Moves between objects:
NS: u>RJ, f>GG, z>DH, g>CP, n>SL, c>TT
TP: u>PH, f>QQ, z>DD, g>PP, n>ZT, c>ML
ZS: u>NZ, f>TP, z>ZT, g>PH, n>TR, c>DD
BZ: u>FQ, f>ZS, z>TR, g>NZ, n>PQ, c>ZT
DN: u>TT, f>RJ, z>CN, g>MN, n>LF, c>NS
JR: u>ZT, f>FQ, z>LQ, g>DD, n>FS, c>BZ
NZ: u>ML, f>PH, z>ZS, g>MZ, n>BZ, c>TP
NL: u>NB, f>JF, z>TZ, g>FL, n>NF, c>TG
RJ: u>MN, f>CP, z>NS, g>ZM, n>CN, c>GG
ML: u>QQ, f>MZ, z>NZ, g>LF, n>FQ, c>PH
TT: u>GG, f>MN, z>DN, g>NF, n>PC, c>RJ
NF: u>ZR, f>TZ, z>MN, g>NL, n>TT, c>ZM
LQ: u>JR, f>BZ, z>PQ, g>FQ, n>HT, c>TR
GG: u>CP, f>NF, z>TT, g>ZR, n>DH, c>MN
TG: u>JF, f>HT, z>QB, g>FS, n>ZM, c>NB
NB: u>HT, f>FL, z>NL, g>PQ, n>ZR, c>JF
FL: u>PQ, f>PF, z>JF, g>TR, n>NL, c>FS
QB: u>TG, f>NB, z>ZR, g>HT, n>CP, c>NL
DD: u>TP, f>ML, z>FQ, g>QQ, n>JR, c>NZ
QQ: u>PP, f>LF, z>ML, g>PC, n>DD, c>MZ
PH: u>MZ, f>PP, z>TP, g>SL, n>ZS, c>QQ
MN: u>NF, f>ZM, z>RJ, g>TZ, n>DN, c>CP
ZT: u>ZS, f>DD, z>JR, g>TP, n>PF, c>FQ
FQ: u>DD, f>NZ, z>BZ, g>ML, n>LQ, c>ZS
CN: u>DN, f>NS, z>SL, g>RJ, n>MZ, c>DH
FS: u>PF, f>LQ, z>HT, g>JR, n>TG, c>PQ
HT: u>FS, f>PQ, z>NB, g>LQ, n>QB, c>FL
PQ: u>LQ, f>TR, z>FL, g>BZ, n>NB, c>PF
ZM: u>TZ, f>QB, z>CP, g>TG, n>RJ, c>ZR
CP: u>ZM, f>ZR, z>GG, g>QB, n>NS, c>NF
DH: u>NS, f>TT, z>PC, g>GG, n>PP, c>DN
PC: u>DH, f>DN, z>LF, g>TT, n>QQ, c>CN
TZ: u>NL, f>TG, z>ZM, g>JF, n>MN, c>QB
PF: u>TR, f>JR, z>FS, g>ZT, n>JF, c>LQ
MZ: u>LF, f>SL, z>PH, g>CN, n>NZ, c>PP
SL: u>CN, f>DH, z>PP, g>NS, n>PH, c>PC
JF: u>FL, f>FS, z>TG, g>PF, n>TZ, c>HT
PP: u>SL, f>PC, z>QQ, g>DH, n>TP, c>LF
ZR: u>QB, f>NL, z>NF, g>NB, n>GG, c>TZ
TR: u>BZ, f>ZT, z>PF, g>ZS, n>FL, c>JR
LF: u>PC, f>CN, z>MZ, g>DN, n>ML, c>SL

In the rows, 54 stands for zero.

The rows follow the links: the fewer symbols apart two objects are, the more alike their rows tend to be.

Each row is also shifted at random along 3 hidden directions that mean nothing.

Some objects, each with a row of numbers:
QB
[92, 63, 52, 51, 57, 64, 64, 42, 49, 42, 57, 57, 48, 64, 46, 63, 68, 42, 38, 66, 47, 42, 54, 58, 59, 56, 58, 63, 74, 67, 52, 62, 50, 63, 41, 64, 55, 69, 68]
ML
[73, 43, 57, 61, 45, 49, 50, 63, 50, 63, 56, 55, 55, 50, 57, 50, 47, 67, 61, 50, 63, 63, 57, 46, 56, 60, 51, 50, 54, 44, 45, 46, 48, 57, 63, 52, 49, 40, 56]
JF
[46, 59, 50, 55, 64, 61, 46, 51, 50, 46, 60, 39, 49, 47, 62, 50, 53, 42, 47, 65, 53, 39, 54, 63, 54, 49, 51, 66, 43, 60, 65, 54, 69, 50, 49, 54, 65, 69, 64]
NF
[70, 56, 50, 43, 70, 44, 54, 37, 65, 44, 73, 18, 67, 48, 46, 57, 34, 45, 51, 59, 44, 35, 55, 60, 49, 41, 57, 70, 60, 52, 73, 53, 60, 72, 45, 66, 66, 69, 46]
MZ
[41, 45, 57, 55, 47, 45, 55, 61, 60, 64, 53, 54, 61, 53, 53, 54, 46, 66, 66, 42, 58, 65, 56, 46, 50, 55, 55, 46, 56, 43, 48, 49, 45, 59, 63, 53, 48, 40, 42]
FL
[84, 54, 52, 59, 63, 61, 42, 50, 43, 47, 65, 36, 46, 45, 63, 49, 52, 45, 44, 70, 58, 39, 56, 63, 59, 50, 50, 69, 46, 57, 61, 50, 69, 53, 52, 53, 67, 66, 74]
PP
[14, 49, 56, 51, 49, 42, 56, 62, 64, 64, 46, 61, 63, 52, 53, 53, 46, 65, 68, 38, 54, 68, 53, 47, 47, 55, 56, 39, 47, 45, 51, 52, 48, 50, 62, 49, 45, 39, 33]
PH
[34, 41, 54, 58, 53, 41, 48, 64, 58, 62, 70, 28, 65, 42, 60, 50, 29, 67, 69, 46, 63, 59, 59, 44, 53, 53, 52, 57, 55, 37, 56, 41, 50, 69, 63, 55, 55, 42, 41]
TP
[51, 39, 56, 61, 52, 44, 46, 64, 52, 62, 72, 30, 60, 42, 64, 50, 31, 65, 67, 50, 68, 57, 60, 45, 55, 55, 52, 59, 57, 38, 55, 39, 50, 71, 62, 54, 55, 44, 50]
NB
[27, 64, 53, 55, 54, 70, 68, 58, 49, 43, 63, 55, 48, 67, 57, 62, 69, 43, 43, 63, 55, 44, 55, 51, 62, 60, 57, 65, 82, 72, 50, 60, 43, 73, 37, 62, 52, 69, 62]
RJ
[49, 58, 51, 41, 60, 44, 62, 42, 67, 51, 54, 48, 65, 57, 42, 59, 49, 53, 56, 48, 41, 51, 52, 55, 46, 47, 59, 52, 58, 54, 62, 60, 51, 60, 49, 61, 54, 57, 36]
ZR
[65, 68, 52, 45, 58, 61, 61, 40, 57, 46, 35, 74, 48, 64, 44, 57, 72, 42, 42, 57, 41, 50, 47, 64, 50, 50, 55, 47, 46, 67, 55, 67, 61, 35, 47, 53, 54, 64, 56]
NZ
[59, 46, 58, 64, 43, 55, 55, 67, 45, 62, 54, 64, 48, 56, 60, 52, 55, 65, 60, 52, 66, 65, 57, 45, 60, 64, 52, 49, 60, 50, 41, 47, 43, 58, 61, 49, 46, 42, 60]
TG
[71, 62, 53, 53, 60, 65, 55, 47, 49, 44, 57, 51, 47, 58, 54, 56, 63, 41, 40, 66, 49, 41, 53, 60, 57, 53, 54, 64, 60, 65, 57, 58, 59, 55, 43, 60, 59, 69, 67]
PC
[71, 48, 56, 51, 47, 46, 72, 54, 60, 57, 69, 47, 67, 65, 39, 67, 48, 62, 60, 46, 54, 58, 59, 38, 57, 61, 63, 56, 93, 48, 45, 51, 26, 89, 48, 67, 43, 47, 41]
SL
[23, 52, 54, 48, 50, 41, 52, 55, 66, 63, 34, 72, 60, 54, 48, 50, 51, 63, 67, 36, 47, 71, 50, 54, 43, 50, 53, 33, 33, 46, 53, 56, 56, 33, 64, 45, 48, 39, 31]

The symbols that take the first to the second take the third to the fourth, perhaps in another order. What is the fourth?
Answers are names.
[47, 44, 56, 56, 48, 43, 54, 62, 59, 64, 57, 51, 62, 51, 53, 54, 42, 66, 66, 44, 59, 65, 56, 45, 52, 55, 56, 48, 56, 42, 50, 47, 46, 61, 62, 53, 49, 40, 42]
: [26, 46, 58, 55, 42, 49, 61, 67, 57, 62, 56, 60, 59, 59, 56, 56, 51, 66, 65, 42, 61, 67, 57, 40, 57, 62, 56, 45, 70, 47, 43, 50, 35, 66, 58, 53, 42, 39, 40]
:: [51, 61, 50, 46, 68, 53, 49, 40, 60, 45, 53, 42, 55, 48, 52, 52, 52, 42, 47, 58, 42, 41, 51, 66, 48, 42, 52, 59, 38, 58, 70, 58, 71, 44, 49, 57, 64, 68, 50]
: ZR

[44, 68, 53, 51, 58, 66, 57, 50, 52, 45, 45, 67, 45, 61, 54, 56, 71, 42, 43, 63, 48, 48, 50, 61, 55, 53, 53, 55, 50, 69, 56, 64, 61, 42, 46, 53, 57, 66, 63]
: [73, 58, 55, 61, 53, 68, 52, 57, 38, 48, 59, 55, 42, 55, 61, 54, 64, 46, 44, 69, 60, 45, 55, 57, 63, 58, 52, 65, 60, 63, 52, 54, 58, 56, 49, 54, 57, 62, 77]
:: [62, 64, 51, 50, 63, 62, 54, 43, 53, 44, 54, 51, 50, 55, 53, 55, 60, 42, 42, 64, 46, 42, 53, 64, 54, 48, 54, 62, 51, 64, 62, 59, 64, 49, 46, 56, 61, 69, 62]
: FL

[33, 66, 51, 50, 61, 64, 54, 48, 56, 46, 45, 60, 48, 55, 55, 53, 66, 42, 44, 60, 46, 47, 49, 65, 51, 48, 53, 55, 43, 67, 61, 62, 66, 40, 47, 52, 59, 67, 56]
: [23, 66, 52, 53, 55, 70, 58, 55, 51, 46, 46, 67, 45, 61, 58, 55, 72, 41, 43, 61, 51, 49, 51, 60, 57, 56, 54, 55, 53, 70, 53, 63, 58, 45, 43, 52, 55, 66, 60]
:: [96, 63, 55, 44, 48, 53, 67, 39, 58, 52, 29, 91, 51, 69, 33, 62, 75, 54, 47, 48, 38, 63, 48, 56, 48, 58, 59, 35, 54, 62, 45, 68, 47, 37, 50, 54, 43, 51, 51]
: GG

[67, 49, 59, 68, 40, 64, 53, 68, 40, 59, 51, 73, 43, 58, 62, 52, 66, 61, 54, 56, 67, 64, 57, 47, 64, 68, 51, 51, 61, 56, 37, 51, 45, 52, 59, 48, 45, 43, 72]
: [39, 44, 57, 61, 47, 50, 50, 67, 52, 64, 58, 50, 55, 48, 61, 51, 45, 65, 65, 48, 65, 63, 56, 46, 57, 59, 51, 52, 55, 44, 47, 44, 48, 60, 62, 50, 50, 41, 50]
:: [59, 54, 54, 44, 53, 43, 57, 45, 66, 57, 39, 67, 61, 57, 41, 55, 52, 60, 59, 42, 43, 64, 49, 54, 44, 49, 56, 39, 44, 48, 55, 58, 54, 42, 58, 52, 49, 47, 37]
: RJ

[61, 45, 58, 61, 45, 51, 47, 63, 48, 64, 51, 62, 51, 51, 59, 48, 51, 66, 62, 48, 62, 66, 56, 48, 56, 59, 50, 47, 45, 47, 46, 48, 53, 46, 66, 46, 48, 39, 56]
: [42, 52, 59, 56, 37, 53, 64, 63, 55, 64, 32, 93, 51, 67, 49, 57, 69, 66, 60, 40, 55, 77, 53, 44, 53, 66, 54, 32, 57, 55, 34, 59, 38, 42, 60, 47, 36, 35, 46]
:: [39, 45, 54, 49, 55, 36, 46, 53, 65, 63, 49, 49, 64, 44, 52, 48, 37, 64, 69, 39, 52, 64, 53, 54, 43, 45, 52, 43, 32, 38, 60, 49, 61, 43, 66, 48, 56, 41, 32]
: DH

[58, 49, 57, 50, 43, 48, 69, 56, 59, 59, 55, 63, 63, 66, 42, 64, 55, 64, 59, 42, 52, 64, 56, 40, 54, 62, 60, 48, 81, 51, 43, 54, 31, 74, 52, 61, 40, 43, 41]
: [62, 54, 53, 42, 60, 40, 59, 43, 67, 55, 53, 48, 65, 56, 40, 57, 45, 56, 58, 46, 42, 54, 51, 55, 45, 47, 58, 50, 54, 47, 60, 56, 51, 56, 53, 59, 55, 53, 36]
:: [60, 48, 55, 67, 50, 62, 48, 67, 39, 55, 68, 42, 46, 50, 67, 52, 52, 55, 52, 63, 69, 50, 61, 49, 65, 61, 51, 66, 65, 53, 49, 45, 50, 68, 53, 54, 56, 55, 72]
: DD

[48, 63, 51, 45, 64, 55, 58, 42, 61, 44, 57, 45, 57, 55, 48, 58, 54, 43, 46, 58, 43, 42, 51, 61, 50, 46, 56, 61, 56, 60, 65, 60, 59, 58, 44, 60, 62, 67, 50]
: [33, 55, 51, 42, 61, 41, 62, 45, 71, 52, 59, 39, 70, 55, 44, 58, 42, 54, 60, 44, 44, 50, 52, 52, 45, 45, 59, 53, 59, 50, 65, 55, 50, 64, 50, 62, 55, 56, 30]
:: [25, 66, 52, 40, 61, 50, 54, 41, 69, 52, 28, 74, 57, 56, 44, 51, 62, 48, 54, 46, 36, 58, 45, 66, 39, 42, 54, 36, 25, 59, 62, 68, 69, 22, 56, 49, 55, 56, 35]
: CN

[89, 61, 52, 44, 58, 51, 65, 37, 60, 48, 51, 59, 58, 64, 37, 63, 61, 49, 47, 54, 41, 49, 51, 56, 51, 51, 60, 53, 66, 60, 56, 61, 48, 58, 44, 62, 53, 61, 51]
: [75, 54, 55, 44, 56, 41, 59, 42, 65, 56, 44, 61, 62, 56, 39, 56, 51, 57, 58, 44, 42, 58, 49, 56, 45, 49, 57, 43, 47, 49, 56, 57, 53, 45, 57, 56, 52, 48, 40]
:: [46, 49, 52, 64, 58, 58, 35, 62, 44, 56, 59, 38, 47, 38, 71, 43, 44, 53, 55, 62, 65, 49, 56, 60, 56, 50, 46, 62, 31, 49, 60, 45, 71, 44, 62, 45, 64, 54, 66]
: FL

[32, 45, 55, 51, 52, 38, 50, 58, 64, 62, 54, 45, 64, 47, 55, 50, 37, 66, 68, 40, 56, 64, 54, 50, 47, 50, 53, 46, 44, 40, 56, 48, 53, 54, 65, 51, 53, 42, 34]
: [42, 51, 54, 47, 51, 42, 63, 52, 66, 59, 53, 55, 66, 60, 42, 60, 48, 61, 62, 42, 48, 62, 54, 47, 48, 54, 59, 45, 65, 48, 52, 54, 42, 63, 54, 59, 47, 46, 33]
:: [17, 52, 55, 64, 49, 67, 58, 71, 43, 51, 69, 44, 47, 56, 70, 56, 58, 51, 52, 62, 67, 49, 60, 47, 67, 63, 53, 67, 76, 62, 49, 48, 46, 74, 48, 56, 53, 59, 65]
: ZT

[82, 50, 55, 48, 53, 40, 58, 44, 62, 58, 51, 56, 63, 56, 41, 55, 48, 61, 59, 44, 46, 60, 52, 52, 47, 51, 56, 45, 54, 45, 54, 53, 49, 53, 58, 56, 51, 46, 42]
: [69, 49, 54, 48, 52, 41, 56, 49, 62, 59, 51, 55, 64, 54, 43, 55, 45, 63, 62, 44, 48, 62, 54, 51, 46, 50, 56, 45, 52, 44, 54, 53, 50, 53, 60, 55, 51, 44, 39]
:: [100, 59, 50, 43, 63, 43, 52, 31, 62, 51, 42, 58, 58, 52, 39, 53, 53, 50, 48, 51, 38, 52, 49, 64, 44, 43, 55, 48, 36, 52, 63, 60, 65, 36, 54, 55, 59, 58, 49]
: RJ

[30, 58, 53, 61, 54, 69, 53, 62, 45, 48, 63, 49, 46, 55, 65, 55, 61, 47, 47, 64, 61, 46, 56, 54, 63, 58, 52, 66, 64, 64, 54, 54, 54, 62, 47, 55, 57, 65, 67]
: [65, 46, 57, 67, 47, 61, 50, 67, 40, 58, 63, 52, 46, 52, 66, 51, 54, 59, 54, 60, 69, 56, 58, 48, 64, 63, 51, 60, 61, 52, 44, 46, 49, 62, 57, 52, 51, 49, 71]
:: [24, 53, 54, 63, 55, 64, 49, 65, 45, 50, 70, 36, 49, 48, 70, 51, 51, 49, 51, 64, 65, 46, 58, 52, 63, 56, 52, 68, 62, 58, 55, 48, 56, 66, 51, 54, 59, 61, 64]
: ZS

[62, 46, 59, 62, 42, 53, 51, 64, 46, 64, 45, 70, 49, 53, 58, 50, 55, 67, 61, 49, 63, 68, 55, 47, 57, 62, 51, 44, 50, 48, 41, 49, 48, 47, 63, 47, 46, 37, 58]
: [61, 45, 58, 58, 43, 48, 58, 62, 52, 63, 55, 61, 56, 58, 51, 57, 51, 67, 63, 46, 60, 66, 56, 42, 56, 63, 56, 47, 67, 46, 42, 50, 39, 64, 59, 53, 44, 40, 50]
:: [74, 45, 57, 64, 46, 54, 45, 64, 43, 63, 49, 63, 47, 48, 62, 48, 52, 64, 58, 54, 65, 64, 55, 51, 57, 60, 48, 48, 41, 47, 45, 48, 55, 42, 65, 45, 52, 41, 65]
: ML

[69, 63, 51, 45, 63, 57, 57, 39, 59, 44, 48, 56, 53, 57, 45, 57, 61, 42, 44, 59, 41, 44, 49, 63, 50, 47, 56, 56, 50, 62, 61, 62, 62, 46, 46, 57, 58, 67, 55]
: [93, 48, 57, 51, 49, 42, 64, 48, 59, 58, 59, 55, 62, 61, 39, 62, 49, 62, 58, 47, 51, 60, 57, 45, 53, 58, 60, 50, 74, 47, 47, 53, 37, 71, 54, 62, 46, 45, 46]
:: [21, 47, 57, 64, 45, 57, 50, 72, 47, 61, 56, 55, 50, 51, 68, 49, 52, 62, 62, 51, 68, 63, 58, 45, 60, 61, 50, 52, 55, 50, 46, 48, 49, 57, 60, 48, 49, 44, 57]
: JF

[48, 60, 51, 43, 64, 48, 63, 41, 66, 46, 62, 38, 64, 56, 44, 61, 48, 46, 51, 53, 42, 43, 52, 56, 49, 46, 59, 60, 65, 56, 65, 57, 53, 70, 44, 66, 58, 66, 40]
: [68, 44, 52, 46, 59, 34, 48, 46, 66, 60, 60, 35, 68, 43, 46, 51, 30, 63, 66, 44, 50, 57, 54, 54, 44, 43, 55, 51, 43, 37, 63, 46, 59, 56, 62, 56, 59, 47, 35]
:: [27, 64, 53, 56, 55, 70, 49, 57, 48, 49, 40, 71, 42, 56, 62, 50, 71, 42, 46, 61, 53, 51, 49, 63, 56, 54, 51, 53, 38, 67, 55, 62, 66, 32, 50, 47, 56, 63, 64]
: NF

[69, 61, 52, 55, 61, 65, 52, 47, 49, 44, 58, 47, 48, 53, 58, 53, 60, 42, 42, 67, 52, 41, 54, 62, 56, 52, 53, 66, 54, 63, 60, 58, 63, 53, 46, 57, 62, 70, 67]
: [64, 59, 50, 46, 67, 52, 55, 41, 61, 43, 66, 30, 61, 52, 48, 57, 47, 43, 47, 60, 46, 38, 54, 60, 52, 44, 57, 68, 59, 57, 68, 56, 60, 66, 45, 64, 64, 70, 50]
:: [81, 64, 52, 45, 58, 57, 65, 40, 57, 47, 49, 62, 52, 64, 41, 62, 67, 44, 41, 59, 42, 46, 52, 59, 54, 52, 58, 55, 65, 65, 55, 64, 52, 54, 43, 61, 54, 66, 57]
: RJ

[21, 60, 50, 49, 66, 57, 58, 48, 61, 43, 67, 31, 60, 52, 55, 57, 48, 41, 49, 59, 48, 38, 54, 58, 52, 46, 56, 69, 62, 60, 67, 55, 59, 67, 42, 62, 64, 72, 47]
: [28, 54, 51, 59, 64, 58, 32, 57, 49, 52, 56, 37, 48, 36, 72, 41, 45, 46, 53, 63, 58, 45, 54, 65, 52, 43, 45, 63, 23, 51, 68, 48, 79, 37, 59, 45, 69, 61, 62]
:: [18, 49, 56, 64, 50, 60, 45, 70, 46, 59, 58, 51, 48, 47, 71, 47, 51, 57, 59, 56, 67, 57, 55, 52, 60, 58, 49, 56, 48, 53, 51, 47, 57, 53, 59, 47, 55, 50, 60]
: PH

[43, 52, 57, 66, 42, 66, 52, 69, 40, 56, 52, 67, 42, 56, 67, 52, 63, 56, 53, 59, 67, 60, 57, 48, 64, 65, 51, 55, 58, 58, 42, 50, 49, 52, 56, 48, 49, 49, 69]
: [71, 42, 58, 60, 42, 51, 62, 65, 49, 61, 69, 48, 60, 60, 53, 61, 48, 67, 62, 50, 64, 60, 61, 37, 62, 67, 59, 57, 86, 47, 41, 44, 29, 84, 55, 60, 44, 41, 54]
:: [27, 56, 54, 62, 54, 66, 45, 65, 44, 53, 53, 55, 43, 49, 69, 47, 58, 50, 51, 62, 62, 51, 54, 57, 59, 55, 48, 57, 44, 59, 53, 53, 63, 45, 54, 46, 57, 58, 67]
: DD

[34, 65, 51, 41, 59, 54, 62, 42, 65, 49, 40, 66, 58, 61, 42, 58, 63, 47, 50, 49, 38, 53, 49, 59, 45, 48, 58, 45, 48, 62, 59, 66, 57, 42, 47, 55, 53, 60, 41]
: [100, 57, 52, 61, 58, 64, 45, 49, 39, 47, 59, 49, 42, 52, 59, 51, 60, 45, 41, 70, 57, 42, 55, 63, 61, 53, 51, 67, 50, 59, 56, 53, 65, 49, 51, 54, 62, 65, 81]
:: [32, 68, 53, 55, 54, 71, 52, 54, 47, 48, 33, 81, 37, 59, 59, 51, 78, 41, 43, 62, 50, 52, 49, 65, 55, 56, 51, 48, 38, 71, 52, 66, 65, 26, 49, 46, 53, 63, 65]
: FQ

